Below are the code and all the weights of a small trained network. Each question names an input and a class and asks about switching units off, where a switched-off unit gives its printed mean instead of its output.

import numpy as np


def w(rows, s, z=0):
    codes = np.array(rows[::2]) - 128.0
    scale = np.full(codes.shape[1], s)
    scale[-1] = z or s
    return codes * scale


def f(y):
    return y / 2 * (1 + np.tanh(0.7978845608 * (y + 0.044715 * y**3)))


def log_softmax(a):
    a = a - a.max(-1, keepdims=True)
    return a - np.log(np.exp(a).sum(-1, keepdims=True))


def net(x, mask):
    res = np.array(x, float).reshape(1, 8) / 4 @ E
    y = f(res @ A[0][:, :-1].T + A[0][:, -1])
    res = res + np.where(mask, y, B[0][:, -1]) @ B[0][:, :-1]
    return log_softmax(res[-1] @ U[:, :-1].T + U[:, -1])


A, B = {}, {}
E = w([
[132,130,128,125,130],'x0',
[128,127,126,125,128],'x1',
[141,132,132,115,130],'x2',
[193,32,21,88,58],'x3',
[123,126,126,133,127],'x4',
[139,130,132,118,129],'x5',
[246,160,101,235,161],'x6',
[152,213,148,160,21],'x7',
],0.012)
A[0] = w([
[71,157,81,154,200,187],'n1',
[161,126,67,187,118,158],'n2',
[62,127,194,90,154,205],'n3',
[144,180,160,134,6,253],'n4',
[104,190,153,158,128,169],'n5',
[120,101,166,142,178,120],'n6',
[106,12,68,105,64,186],'n7',
[139,101,46,175,24,97],'n8',
[197,202,147,187,123,205],'n9',
[134,102,132,136,188,219],'n10',
[144,141,146,211,176,160],'n11',
[196,125,122,207,145,201],'n12',
[130,107,99,62,153,129],'n13',
[174,128,52,123,151,151],'n14',
[36,131,178,51,178,232],'n15',
[112,120,148,131,205,156],'n16',
],0.014,0.0051)
B[0] = w([
[161,106,211,100,146,176],'n1',
[205,73,179,140,147,192],'n2',
[101,104,168,149,70,217],'n3',
[183,179,77,170,25,236],'n4',
[97,232,128,89,82,186],'n5',
[136,113,166,87,126,162],'n6',
[106,82,40,83,121,245],'n7',
[173,75,140,146,88,220],'n8',
[135,151,254,107,111,232],'n9',
[118,96,184,88,204,173],'n10',
[187,190,169,99,188,194],'n11',
[253,126,192,146,178,216],'n12',
[76,107,95,90,118,175],'n13',
[141,41,141,200,208,180],'n14',
[88,74,168,165,48,253],'n15',
[130,101,201,72,140,180],'n16',
],0.01,0.019)
U = w([
[155,75,179,155,109,245],'0',
[83,92,79,107,156,207],'1',
[72,196,127,169,88,149],'2',
[150,135,65,125,79,11],'3',
[126,160,169,82,248,95],'4',
[156,84,121,160,240,5],'5',
[172,216,146,107,168,11],'6',
],0.014,0.003)

Each question gives the input, the list of numbers given to net, and the class t.
The units are the neurons (one row each of A and B). Each row of codes is followed by its name. A weight is (code - 128) times the scale printed after its matrix; where a second scale follows, it is the last column's (A, B and U).
mask holds one flag per neuron, in row order. A switched-off neuron (its flag False) gives its mean, the last column of its row in B, instead of its output. The means were averaged over made-up inputs and are rounded, as every weight is.
A unit's drop is (log p(t) with every unit on - log p(t) with that unit switched off) / (log p(t) with every unit on - log p(t) with every unit switched off).
The circuit of an input: a set's keep is (log p(t) with only the set's units on - log p(t) with every unit switched off) / (log p(t) with every unit on - log p(t) with every unit switched off). Starting from the 12 units with the biggest drops (on a tie, the unit counted first), units are removed one at a time, each time the one whose removal leaves the highest keep (on an exact tie, the one counted first), for as long as the keep stays at least 0.8.
units of the circuit, in order: the units of the circuit, biggest drop first
most important unit: the unit with the biggest drop
k most important neurons: the k neurons with the biggest drops, biggest first
drop of u: that unit's drop, to one decimal
input [-1,-5,-7,1,8,4,5,0], class 5: most important unit -> n15
input [1,7,-5,-1,8,-3,1,6], class 6: units of the circuit, in order -> (n15, n3)
input [2,3,0,7,-3,-8,0,3], class 3: units of the circuit, in order -> (n7, n9)
input [2,-6,7,0,-8,8,3,0], class 4: 4 most important neurons -> (n15, n4, n8, n3)
input [1,-7,8,5,2,-7,0,8], class 3: 2 most important neurons -> (n4, n15)
input [-2,-2,-1,1,-7,-6,1,-8], class 5: 2 most important neurons -> (n9, n5)
input [6,-8,-5,0,-8,-1,7,0], class 4: drop of n9 -> 0.2
input [5,1,5,-7,-8,-5,3,1], class 6: drop of n5 -> 0.2
input [-6,-8,-6,-2,-3,-2,-4,8], class 2: drop of n9 -> 0.0
input [3,-2,-4,2,-4,5,-6,-6], class 1: drop of n7 -> 0.1
